Below are the code and all the weights of a small trained network. Each question names an input and a class and asks about switching units off, where a switched-off unit gives its printed mean instead of its output.

import numpy as np


def w(rows, s, z=0):
    codes = np.array(rows[::2]) - 128.0
    scale = np.full(codes.shape[1], s)
    scale[-1] = z or s
    return codes * scale


def f(y):
    return y / 2 * (1 + np.tanh(0.7978845608 * (y + 0.044715 * y**3)))


def log_softmax(a):
    a = a - a.max(-1, keepdims=True)
    return a - np.log(np.exp(a).sum(-1, keepdims=True))


def net(x, mask):
    res = np.array(x, float).reshape(1, 6) / 4 @ E
    y = f(res @ A[0][:, :-1].T + A[0][:, -1])
    res = res + np.where(mask, y, B[0][:, -1]) @ B[0][:, :-1]
    return log_softmax(res[-1] @ U[:, :-1].T + U[:, -1])


A, B = {}, {}
E = w([
[127,114,182,147,235,200,161,118,107,188,74,230],'x0',
[211,250,63,98,210,182,97,145,136,84,110,120],'x1',
[124,133,132,132,127,132,135,135,128,129,128,124],'x2',
[66,180,175,144,173,125,137,2,21,49,174,103],'x3',
[130,124,130,133,129,127,128,127,133,117,131,136],'x4',
[90,219,167,48,65,55,125,170,57,106,36,208],'x5',
],0.01)
A[0] = w([
[90,158,177,119,143,91,112,52,57,46,134,134,129],'N0',
[96,113,118,117,152,111,63,159,124,133,107,114,6],'N1',
[107,129,174,117,184,170,155,136,77,174,47,219,105],'N2',
[90,133,145,171,186,129,156,73,78,99,151,158,123],'N3',
[118,165,101,89,53,50,70,189,102,59,146,99,110],'N4',
[132,85,109,144,163,158,162,107,170,132,189,82,90],'N5',
[75,81,203,150,103,140,176,97,103,146,150,147,88],'N6',
[190,200,108,128,174,172,137,136,116,102,138,112,88],'N7',
[148,81,115,129,166,156,134,99,148,96,215,79,85],'N8',
[137,87,144,167,176,152,108,133,147,134,153,57,108],'N9',
[106,179,158,146,149,123,139,29,53,84,153,106,112],'N10',
[136,94,80,199,183,186,100,93,174,182,190,79,111],'N11',
[148,201,87,81,172,170,91,77,95,87,83,105,86],'N12',
[116,76,203,114,38,76,150,150,91,156,123,139,144],'N13',
[125,139,67,101,39,66,91,119,138,66,176,9,89],'N14',
[132,75,147,163,63,105,172,193,191,179,118,158,125],'N15',
[115,200,166,86,88,95,103,162,102,106,56,208,69],'N16',
[217,195,72,114,192,163,67,170,153,100,101,104,71],'N17',
[100,145,146,166,158,169,119,62,59,77,186,68,138],'N18',
[89,203,144,38,70,14,149,138,78,102,39,192,110],'N19',
[139,136,186,144,210,193,157,128,98,196,110,214,93],'N20',
[113,153,141,165,135,142,147,125,90,96,100,106,126],'N21',
[30,27,195,144,91,59,156,76,116,167,140,101,54],'N22',
[135,122,100,127,97,121,79,187,228,170,73,147,114],'N23',
[172,189,86,62,184,154,77,146,111,75,88,104,117],'N24',
[213,124,66,84,106,155,94,226,225,180,65,162,132],'N25',
],0.013,0.012)
B[0] = w([
[76,152,102,36,155,86,89,149,52,189,185,92,216],'N0',
[148,129,120,133,130,136,86,122,110,132,140,114,124],'N1',
[182,23,126,83,165,150,211,85,190,17,31,104,200],'N2',
[108,122,141,69,138,86,134,143,123,174,147,116,195],'N3',
[125,49,124,121,203,137,221,76,191,53,9,100,213],'N4',
[174,118,170,170,91,159,115,88,155,138,106,80,192],'N5',
[89,122,82,176,83,89,132,194,128,107,115,180,177],'N6',
[81,133,111,181,62,73,92,218,161,110,140,212,179],'N7',
[183,183,166,148,99,190,120,62,147,109,139,107,195],'N8',
[175,162,170,156,127,190,136,107,166,116,141,105,186],'N9',
[156,98,157,64,184,115,127,128,71,213,182,79,215],'N10',
[186,182,215,181,116,218,161,59,178,74,119,51,229],'N11',
[74,119,71,196,83,114,107,195,143,120,129,211,192],'N12',
[103,157,89,164,96,123,126,192,126,109,130,204,202],'N13',
[127,24,132,114,225,98,195,104,175,13,47,139,231],'N14',
[87,119,93,71,111,59,102,181,79,201,160,112,199],'N15',
[204,166,214,179,91,179,119,47,148,138,136,108,205],'N16',
[70,120,100,189,72,66,120,207,169,136,133,211,191],'N17',
[103,108,94,44,144,79,107,118,52,218,189,71,221],'N18',
[212,218,210,193,92,235,69,49,149,173,141,57,251],'N19',
[141,66,98,106,190,116,185,122,194,49,32,118,206],'N20',
[98,138,98,96,119,126,124,127,137,144,134,106,155],'N21',
[59,153,42,207,38,80,96,203,169,126,136,219,205],'N22',
[118,133,125,50,127,125,98,135,65,172,152,91,188],'N23',
[113,139,103,157,40,98,130,190,122,138,117,204,196],'N24',
[46,144,80,38,200,97,102,112,18,224,214,72,221],'N25',
],0.011,0.025)
U = w([
[115,150,143,8,177,89,85,131,66,202,193,97,95],'0',
[189,224,202,189,97,219,90,83,148,144,126,84,254],'1',
[141,31,131,78,232,101,147,114,175,42,18,140,48],'2',
[84,160,105,198,46,70,86,188,134,144,143,224,19],'3',
],0.012,0.0094)

Each question gives the input, the list of numbers given to net, and the class t.
The units are the neurons (one row each of A and B). Each row of codes is followed by its name. A weight is (code - 128) times the scale printed after its matrix; where a second scale follows, it is the last column's (A, B and U).
mask holds one flag per neuron, in row order. A switched-off neuron (its flag False) gives its mean, the last column of its row in B, instead of its output. The means were averaged over made-up inputs and are rounded, as every weight is.
A unit's drop is (log p(t) with every unit on - log p(t) with that unit switched off) / (log p(t) with every unit on - log p(t) with every unit switched off).
The circuit of an input: a set's keep is (log p(t) with only the set's units on - log p(t) with every unit switched off) / (log p(t) with every unit on - log p(t) with every unit switched off). Starting from the 12 units with the biggest drops (on a tie, the unit counted first), units are removed one at a time, each time the one whose removal leaves the highest keep (on an exact tie, the one counted first), for as long as the keep stays at least 0.8.
units of the circuit, in order: the units of the circuit, biggest drop first
most important unit: the unit with the biggest drop
k most important neurons: the k neurons with the biggest drops, biggest first
drop of u: that unit's drop, to one decimal
input [3,-1,7,-2,-1,-2], class 2: 3 most important neurons => [N19, N18, N0]
input [-2,-8,7,7,7,7], class 3: most important unit => N22
input [5,-6,7,2,-8,6], class 1: 3 most important neurons => [N19, N16, N2]
input [3,0,-5,4,-1,5], class 1: 2 most important neurons => [N19, N25]
input [-7,-5,-6,-6,2,6], class 2: 2 most important neurons => [N4, N14]
input [5,-1,-4,-6,7,6], class 0: 3 most important neurons => [N25, N11, N15]
input [7,-5,-3,0,-6,7], class 1: 4 most important neurons => [N19, N16, N14, N4]
input [-3,7,7,6,7,6], class 3: 2 most important neurons => [N12, N24]
input [-6,3,0,5,3,-5], class 2: 3 most important neurons => [N14, N19, N25]
input [-8,-1,7,6,8,3], class 2: 2 most important neurons => [N14, N4]
input [6,-7,-4,-6,-1,-3], class 3: 2 most important neurons => [N22, N14]
input [-4,-4,6,-3,-5,1], class 2: 4 most important neurons => [N14, N4, N24, N17]
input [-4,-8,5,-2,3,7], class 3: 3 most important neurons => [N22, N13, N11]
input [-8,-4,5,-8,-4,-6], class 0: units of the circuit, in order => [N25]
input [-5,3,-7,-5,8,-4], class 0: 2 most important neurons => [N25, N2]
input [3,3,-2,-3,3,3], class 0: 2 most important neurons => [N25, N14]
input [-7,-2,0,5,-8,0], class 2: drop of N4 => 0.5
input [-8,2,6,-7,-3,5], class 2: drop of N0 => 2.2
input [-5,-8,-1,2,6,5], class 3: drop of N22 => 1.8
input [-8,-3,-4,0,2,0], class 2: drop of N15 => 0.0
input [1,7,-5,-3,-2,6], class 3: most important unit => N17
